Below is a small trained network, with its code and all its weights. Each question gives an input and a class and asks what happens when units are switched off, that is, made to give their printed mean instead of their output.

import numpy as np


def w(rows, s, z=0):
    codes = np.array(rows[::2]) - 128.0
    scale = np.full(codes.shape[1], s)
    scale[-1] = z or s
    return codes * scale


def norm(h):
    return h / np.sqrt((h * h).mean(-1, keepdims=True) + 1e-5)


def f(y):
    return np.maximum(y, 0)


def log_softmax(a):
    a = a - a.max(-1, keepdims=True)
    return a - np.log(np.exp(a).sum(-1, keepdims=True))


def net(x, mask):
    res = np.array(x, float).reshape(1, 8) / 4 @ E
    u = 0
    for l in range(2):
        y = f(norm(res) @ A[l][:, :-1].T + A[l][:, -1])
        res = res + np.where(mask[u : u + 4], y, B[l][:, -1]) @ B[l][:, :-1]
        u += 4
    return log_softmax(norm(res)[-1] @ U[:, :-1].T + U[:, -1])


A, B = {}, {}
E = w([
[145,153,155,38,127,174,114,172,253,154,175],'x0',
[127,122,124,118,126,116,137,144,132,122,116],'x1',
[122,129,139,115,121,121,131,126,132,120,113],'x2',
[128,126,124,139,134,134,117,141,123,120,138],'x3',
[89,68,206,186,68,108,159,141,174,187,163],'x4',
[101,153,143,159,219,229,241,110,148,95,60],'x5',
[132,119,106,121,127,120,148,123,134,146,126],'x6',
[124,136,141,135,124,137,111,139,122,114,131],'x7',
],0.0064)
A[0] = w([
[118,129,160,73,141,211,178,193,129,183,114,99],'0.n1',
[82,134,96,163,2,32,78,73,52,80,149,85],'0.n2',
[106,155,82,147,70,80,224,116,124,129,137,252],'0.n3',
[179,137,83,211,116,18,89,70,104,131,107,137],'0.n4',
],0.0045,0.0036)
B[0] = w([
[113,162,154,132,173,245,103,106,127,150,162,189],'0.n1',
[158,101,70,122,254,128,186,151,145,197,123,253],'0.n2',
[128,195,127,186,111,157,77,159,97,121,157,235],'0.n3',
[73,111,198,58,193,92,65,158,115,69,75,239],'0.n4',
],0.0076,0.0046)
A[1] = w([
[144,74,183,208,179,76,192,143,115,188,105,14],'1.n1',
[51,133,87,254,54,163,185,89,57,50,73,93],'1.n2',
[238,171,130,92,56,116,20,139,175,144,209,47],'1.n3',
[52,93,189,211,108,92,155,164,182,188,127,255],'1.n4',
],0.0057,0.0025)
B[1] = w([
[54,174,82,200,12,157,18,88,93,168,69,206],'1.n1',
[254,135,130,170,23,125,180,103,79,20,72,239],'1.n2',
[190,107,81,77,51,57,215,139,161,108,71,234],'1.n3',
[60,12,205,142,93,92,142,81,140,174,249,252],'1.n4',
],0.0083,0.0049)
U = w([
[137,140,88,71,248,73,63,159,70,106,96,185],'0',
[210,152,46,33,107,96,153,163,186,99,63,173],'1',
[55,75,126,174,132,54,54,123,96,209,151,10],'2',
[134,70,165,70,81,71,181,126,195,175,195,179],'3',
[211,211,92,159,154,152,166,111,77,58,69,72],'4',
[156,220,111,71,239,227,144,122,195,121,115,196],'5',
[126,99,179,203,46,167,151,74,93,106,122,142],'6',
[48,113,190,147,153,214,183,113,212,165,191,63],'7',
],0.015,0.0011)

Each question gives the input, the list of numbers given to net, and the class t.
The units are the neurons (one row each of A and B). Each row of codes is followed by its name. A weight is (code - 128) times the scale printed after its matrix; where a second scale follows, it is the last column's (A, B and U).
mask holds one flag per neuron, layer by layer. A switched-off neuron (its flag False) gives its mean, the last column of its row in B, instead of its output. The means were averaged over made-up inputs and are rounded, as every weight is.
A unit's drop is (log p(t) with every unit on - log p(t) with that unit switched off) / (log p(t) with every unit on - log p(t) with every unit switched off).
The circuit of an input: a set's keep is (log p(t) with only the set's units on - log p(t) with every unit switched off) / (log p(t) with every unit on - log p(t) with every unit switched off). Starting from all 8 units, units are removed one at a time, each time the one whose removal leaves the highest keep (on an exact tie, the one counted first), for as long as the keep stays at least 0.8.
circuit, biggest first: the units of the circuit, biggest drop first
most important unit: the unit with the biggest drop
k most important neurons: the k neurons with the biggest drops, biggest first
top k neurons in layer l: the k neurons of layer l with the biggest drops, biggest first
drop of u: that unit's drop, to one decimal
input [-5,8,6,-4,1,0,-5,-5], class 2: circuit, biggest first => (0.n2; 1.n2)
input [-5,-6,-8,2,-7,-1,0,-8], class 0: most important unit => 0.n4
input [-7,-4,-2,1,-3,-5,1,-8], class 0: 2 most important neurons => (0.n4; 1.n4)
input [0,-5,1,-4,8,-1,3,4], class 2: circuit, biggest first => (1.n1; 1.n2)
input [-3,-4,-4,4,-1,-7,8,8], class 0: circuit, biggest first => (1.n4; 0.n4)
input [0,4,-2,2,-2,-6,-5,3], class 0: 4 most important neurons => (0.n2; 0.n4; 1.n2; 1.n4)
input [0,-5,-3,-8,5,0,3,-4], class 2: 2 most important neurons => (1.n4; 1.n1)
input [4,8,-2,1,0,-4,-5,-7], class 1: top 2 neurons in layer 1 => (1.n3; 1.n4)
input [-6,0,3,5,8,0,2,7], class 2: 2 most important neurons => (0.n2; 1.n4)
input [2,7,-3,6,-2,-7,-5,-1], class 1: 2 most important neurons => (1.n3; 1.n4)
input [1,5,6,8,4,2,2,6], class 7: 2 most important neurons => (0.n1; 1.n3)
input [6,1,1,1,0,-2,0,-5], class 1: drop of 1.n4 => 0.4
input [-2,-2,0,6,-1,-6,-2,-8], class 0: drop of 0.n4 => 0.1
input [4,-8,-7,5,-6,-1,-7,-3], class 1: circuit, biggest first => (1.n3)
input [-7,-7,-4,8,-1,-3,4,5], class 0: drop of 0.n4 => 0.3
input [6,6,0,-7,-1,-7,-7,-2], class 1: drop of 1.n4 => 0.3
